Here is a tiny trained network, its code and every weight. The questions are about switching its units off for an input and a class, where a switched-off unit gives its printed mean instead of its output.

import numpy as np


def w(rows, s, z=0):
    codes = np.array(rows[::2]) - 128.0
    scale = np.full(codes.shape[1], s)
    scale[-1] = z or s
    return codes * scale


def f(y):
    return np.maximum(y, 0)


def log_softmax(a):
    a = a - a.max(-1, keepdims=True)
    return a - np.log(np.exp(a).sum(-1, keepdims=True))


def net(x, mask):
    res = np.array(x, float).reshape(1, 8) / 4 @ E
    y = f(res @ A[0][:, :-1].T + A[0][:, -1])
    res = res + np.where(mask, y, B[0][:, -1]) @ B[0][:, :-1]
    return log_softmax(res[-1] @ U[:, :-1].T + U[:, -1])


A, B = {}, {}
E = w([
[154,100,132,165,197,129,103,44,126,103,205],'x0',
[66,253,74,67,106,170,110,102,63,177,160],'x1',
[71,189,144,112,53,105,142,107,125,37,144],'x2',
[127,117,121,94,109,117,125,52,111,107,97],'x3',
[165,120,114,78,125,105,101,146,83,88,151],'x4',
[136,151,80,134,132,154,137,209,142,119,159],'x5',
[121,103,171,91,161,147,92,113,92,89,131],'x6',
[115,144,143,134,143,114,126,124,143,136,123],'x7',
],0.011)
A[0] = w([
[88,149,112,183,51,104,80,107,148,34,152,100],'neuron 0',
[152,138,110,157,171,97,164,80,178,87,204,46],'neuron 1',
[117,109,96,181,128,129,135,75,133,93,232,6],'neuron 2',
[118,146,181,143,187,44,162,83,126,130,254,108],'neuron 3',
[223,92,142,163,89,154,111,114,186,91,114,29],'neuron 4',
[84,161,171,152,117,73,186,136,128,48,152,165],'neuron 5',
[190,106,159,172,141,96,160,150,201,21,78,5],'neuron 6',
[142,95,114,153,169,141,184,78,135,102,192,21],'neuron 7',
[104,123,156,63,109,92,183,165,161,120,86,93],'neuron 8',
],0.0076,0.0029)
B[0] = w([
[104,105,98,157,232,158,224,97,103,135,121,225],'neuron 0',
[140,112,145,64,104,122,154,176,155,173,100,201],'neuron 1',
[145,135,195,73,102,182,141,230,179,161,113,195],'neuron 2',
[123,70,144,94,47,186,157,130,142,138,147,218],'neuron 3',
[137,125,125,181,78,193,128,110,63,131,226,203],'neuron 4',
[81,97,88,167,166,103,168,143,59,163,156,228],'neuron 5',
[84,226,128,174,75,152,2,111,89,134,179,254],'neuron 6',
[100,168,107,37,166,77,190,143,108,103,35,190],'neuron 7',
[168,98,164,110,116,105,215,107,112,41,103,190],'neuron 8',
],0.0094,0.0082)
U = w([
[63,38,86,165,169,127,103,119,135,139,119,253],'0',
[102,224,125,176,135,186,53,48,130,122,161,23],'1',
[106,7,80,200,255,115,158,110,100,152,118,98],'2',
[132,101,218,97,124,121,169,172,207,79,44,35],'3',
],0.0065,0.0029)

Each question gives the input, the list of numbers given to net, and the class t.
The units are the neurons (one row each of A and B). Each row of codes is followed by its name. A weight is (code - 128) times the scale printed after its matrix; where a second scale follows, it is the last column's (A, B and U).
mask holds one flag per neuron, in row order. A switched-off neuron (its flag False) gives its mean, the last column of its row in B, instead of its output. The means were averaged over made-up inputs and are rounded, as every weight is.
A unit's drop is (log p(t) with every unit on - log p(t) with that unit switched off) / (log p(t) with every unit on - log p(t) with every unit switched off).
The circuit of an input: a set's keep is (log p(t) with only the set's units on - log p(t) with every unit switched off) / (log p(t) with every unit on - log p(t) with every unit switched off). Starting from all 9 units, units are removed one at a time, each time the one whose removal leaves the highest keep (on an exact tie, the one counted first), for as long as the keep stays at least 0.8.
circuit, biggest first: the units of the circuit, biggest drop first
unit that matters most: the unit with the biggest drop
top k neurons: the k neurons with the biggest drops, biggest first
drop of u: that unit's drop, to one decimal
input [-7,3,7,6,1,7,5,-5], class 2: unit that matters most	neuron 0
input [3,0,6,-5,3,3,1,-2], class 2: top 2 neurons	neuron 0; neuron 5
input [7,-4,4,-8,-7,-1,-5,3], class 3: top 4 neurons	neuron 2; neuron 1; neuron 7; neuron 3
input [-4,-8,-7,-3,1,-4,5,3], class 1: circuit, biggest first	neuron 6; neuron 4
input [-7,-2,8,7,2,5,1,-3], class 2: circuit, biggest first	neuron 0; neuron 5
input [-4,2,5,7,-4,2,-2,-4], class 2: top 2 neurons	neuron 0; neuron 6
input [2,1,6,1,1,-8,1,-2], class 2: circuit, biggest first	neuron 0; neuron 6
input [-7,-8,4,7,-2,-2,-5,-2], class 1: top 2 neurons	neuron 6; neuron 4
input [8,0,7,3,1,1,-4,1], class 3: top 4 neurons	neuron 2; neuron 1; neuron 3; neuron 7
input [-1,-1,8,4,0,-4,0,-6], class 2: circuit, biggest first	neuron 0; neuron 5
input [-8,6,6,6,4,5,-2,1], class 3: top 2 neurons	neuron 8; neuron 6
input [-6,-7,-3,-1,2,-3,-8,6], class 1: top 2 neurons	neuron 6; neuron 4
input [-8,7,-5,7,5,-1,1,3], class 3: top 3 neurons	neuron 6; neuron 4; neuron 5
input [4,-8,5,-6,4,0,0,3], class 1: unit that matters most	neuron 6
input [3,7,4,8,4,-3,6,-7], class 0: top 2 neurons	neuron 6; neuron 0
input [3,0,0,6,4,-8,7,2], class 3: top 2 neurons	neuron 6; neuron 5
input [8,7,-4,5,-5,7,7,-1], class 3: top 2 neurons	neuron 6; neuron 2
input [4,-4,8,-1,-8,3,-1,-2], class 2: drop of neuron 0	1.6
input [7,-5,-6,5,-8,7,7,4], class 3: drop of neuron 1	0.2
input [3,-8,4,2,-6,-4,5,-3], class 1: drop of neuron 4	0.1
